Below is a small trained network, with its code and all its weights. Each question gives an input and a target symbol and asks what happens when units are switched off, that is, made to give their printed mean instead of their output.

import numpy as np


def w(rows, s, z=0):
    codes = np.array(rows[::2]) - 128.0
    scale = np.full(codes.shape[1], s)
    scale[-1] = z or s
    return codes * scale


def f(y):
    return y / 2 * (1 + np.tanh(0.7978845608 * (y + 0.044715 * y**3)))


def softmax(a):
    e = np.exp(a - a.max(-1, keepdims=True))
    return e / e.sum(-1, keepdims=True)


def log_softmax(a):
    a = a - a.max(-1, keepdims=True)
    return a - np.log(np.exp(a).sum(-1, keepdims=True))


def net(x, mask):
    ids = ['ΛΞΩαβζητ'.index(c) for c in x.split()]
    T = len(ids)
    res = E[ids] + P[:T]
    r = res
    for j in range(2):
        rows = slice(2 * j, 2 * j + 2)
        q, k, v = (r @ M[0][rows].T for M in (Q, K, V))
        z = softmax(np.where(np.tri(T) > 0, q @ k.T / 2**0.5, -1e9)) @ v
        o = O[0][rows]
        res = res + np.where(mask[j], z, o[:, -1]) @ o[:, :-1]
    y = f(res @ A[0][:, :-1].T + A[0][:, -1])
    res = res + np.where(mask[2:14], y, B[0][:, -1]) @ B[0][:, :-1]
    return log_softmax(res[-1] @ U[:, :-1].T + U[:, -1])


Q, K, V, O, A, B = {}, {}, {}, {}, {}, {}
E = w([
[57,155,183,30,140],'Λ',
[93,37,195,169,63],'Ξ',
[71,89,52,78,5],'Ω',
[34,146,212,48,68],'α',
[166,53,255,142,208],'β',
[55,112,31,193,222],'ζ',
[150,102,75,101,218],'η',
[251,100,68,33,89],'τ',
],0.0089)
P = w([
[131,188,179,143,94],'0',
[125,158,168,107,104],'1',
[130,138,152,98,116],'2',
[126,108,146,75,115],'3',
[123,82,139,73,119],'4',
[125,56,128,66,122],'5',
[133,33,118,75,135],'6',
[139,18,110,75,127],'7',
[139,1,115,75,128],'8',
],0.0085)
Q[0] = w([
[136,150,145,252,117],'H1',
[134,178,80,160,139],'H1',
[53,34,190,77,137],'H2',
[130,153,109,158,117],'H2',
],0.016)
K[0] = w([
[94,249,145,140,160],'H1',
[87,193,143,139,75],'H1',
[148,56,71,125,150],'H2',
[127,166,138,132,138],'H2',
],0.015)
V[0] = w([
[133,98,184,226,177],'H1',
[55,116,121,154,2],'H1',
[113,119,204,77,83],'H2',
[224,118,116,107,72],'H2',
],0.0099)
O[0] = w([
[95,42,178,4,168,187],'H1',
[82,65,101,186,16,52],'H1',
[123,158,226,68,68,252],'H2',
[255,107,99,74,71,152],'H2',
],0.0088,0.0035)
A[0] = w([
[55,139,162,100,140,119],'N1',
[121,103,138,106,73,85],'N2',
[122,123,127,144,114,156],'N3',
[113,255,169,119,128,118],'N4',
[140,101,51,190,196,126],'N5',
[97,133,29,160,46,137],'N6',
[189,92,142,78,83,173],'N7',
[64,100,152,170,130,253],'N8',
[79,108,43,142,71,171],'N9',
[120,109,165,130,185,117],'N10',
[74,222,122,114,102,144],'N11',
[127,79,167,117,107,130],'N12',
],0.009,0.0045)
B[0] = w([
[61,77,157,158,141,197],'N1',
[88,148,137,102,74,161],'N2',
[108,115,91,163,121,131],'N3',
[174,148,204,211,192,144],'N4',
[217,120,183,120,93,138],'N5',
[59,199,118,51,186,162],'N6',
[153,193,168,127,76,254],'N7',
[93,51,54,205,134,192],'N8',
[106,253,133,130,173,161],'N9',
[64,149,109,92,153,197],'N10',
[114,177,179,191,166,140],'N11',
[120,113,117,66,86,210],'N12',
],0.0061,0.0081)
U = w([
[154,149,180,200,163,22],'Λ',
[134,20,106,141,36,104],'Ξ',
[97,180,84,94,102,42],'Ω',
[101,141,165,173,90,25],'α',
[116,134,183,8,172,48],'β',
[60,93,38,177,225,252],'ζ',
[157,131,95,131,202,248],'η',
[254,185,130,144,115,254],'τ',
],0.0058,0.0038)

Each question gives the input, a string of symbols that net reads in full, and the target symbol t.
The units are the heads (2 rows each of Q, K, V and O) and the neurons (one row each of A and B). Each row of codes is followed by its name. A weight is (code - 128) times the scale printed after its matrix; where a second scale follows, it is the last column's (O, A, B and U).
mask holds one flag per unit, heads first, then neurons. A switched-off unit (its flag False) gives its mean, the last column of its rows in O or B, instead of its output. The means were averaged over made-up inputs and are rounded, as every weight is.
A unit's drop is (log p(t) with every unit on - log p(t) with that unit switched off) / (log p(t) with every unit on - log p(t) with every unit switched off).
The circuit of an input: a set's keep is (log p(t) with only the set's units on - log p(t) with every unit switched off) / (log p(t) with every unit on - log p(t) with every unit switched off). Starting from the 12 units with the biggest drops (on a tie, the unit counted first), units are removed one at a time, each time the one whose removal leaves the highest keep (on an exact tie, the one counted first), for as long as the keep stays at least 0.8.
circuit, biggest first: the units of the circuit, biggest drop first
most important unit: the unit with the biggest drop
k most important neurons: the k neurons with the biggest drops, biggest first
drop of u: that unit's drop, to one decimal
input η β Ξ τ β β Ω τ Ξ, target τ: circuit, biggest first => (H2 H1 N7)
input β α Ξ Ξ Λ, target Ξ: most important unit => H1
input β η τ Ξ, target τ: circuit, biggest first => (H2 H1 N1)
input Ξ ζ Ω, target ζ: 3 most important neurons => (N8 N7 N6)
input β τ Ξ β β ζ α Λ, target ζ: circuit, biggest first => (H2 N7)
input ζ Ξ Ξ, target Ξ: circuit, biggest first => (H1 N8)
input Λ Λ β α α ζ Ω, target ζ: circuit, biggest first => (H2 H1 N6)
input η Ξ Ω Ξ Λ τ τ Λ Ω, target τ: circuit, biggest first => (H2 H1)
input α ζ β ζ Ξ, target ζ: 2 most important neurons => (N8 N7)
input Ξ τ β β τ τ, target τ: circuit, biggest first => (H1 H2)
input Λ β τ α Ω Ω α Λ, target Ω: 2 most important neurons => (N6 N9)
input Ξ ζ α τ β, target τ: drop of H2 => 0.9
input β β β ζ Ξ τ τ β, target τ: drop of H2 => 0.7
input Ξ Ω α Ξ ζ β, target ζ: drop of H1 => -0.2
input β β Λ Ω α ζ ζ β β, target ζ: circuit, biggest first => (H2)
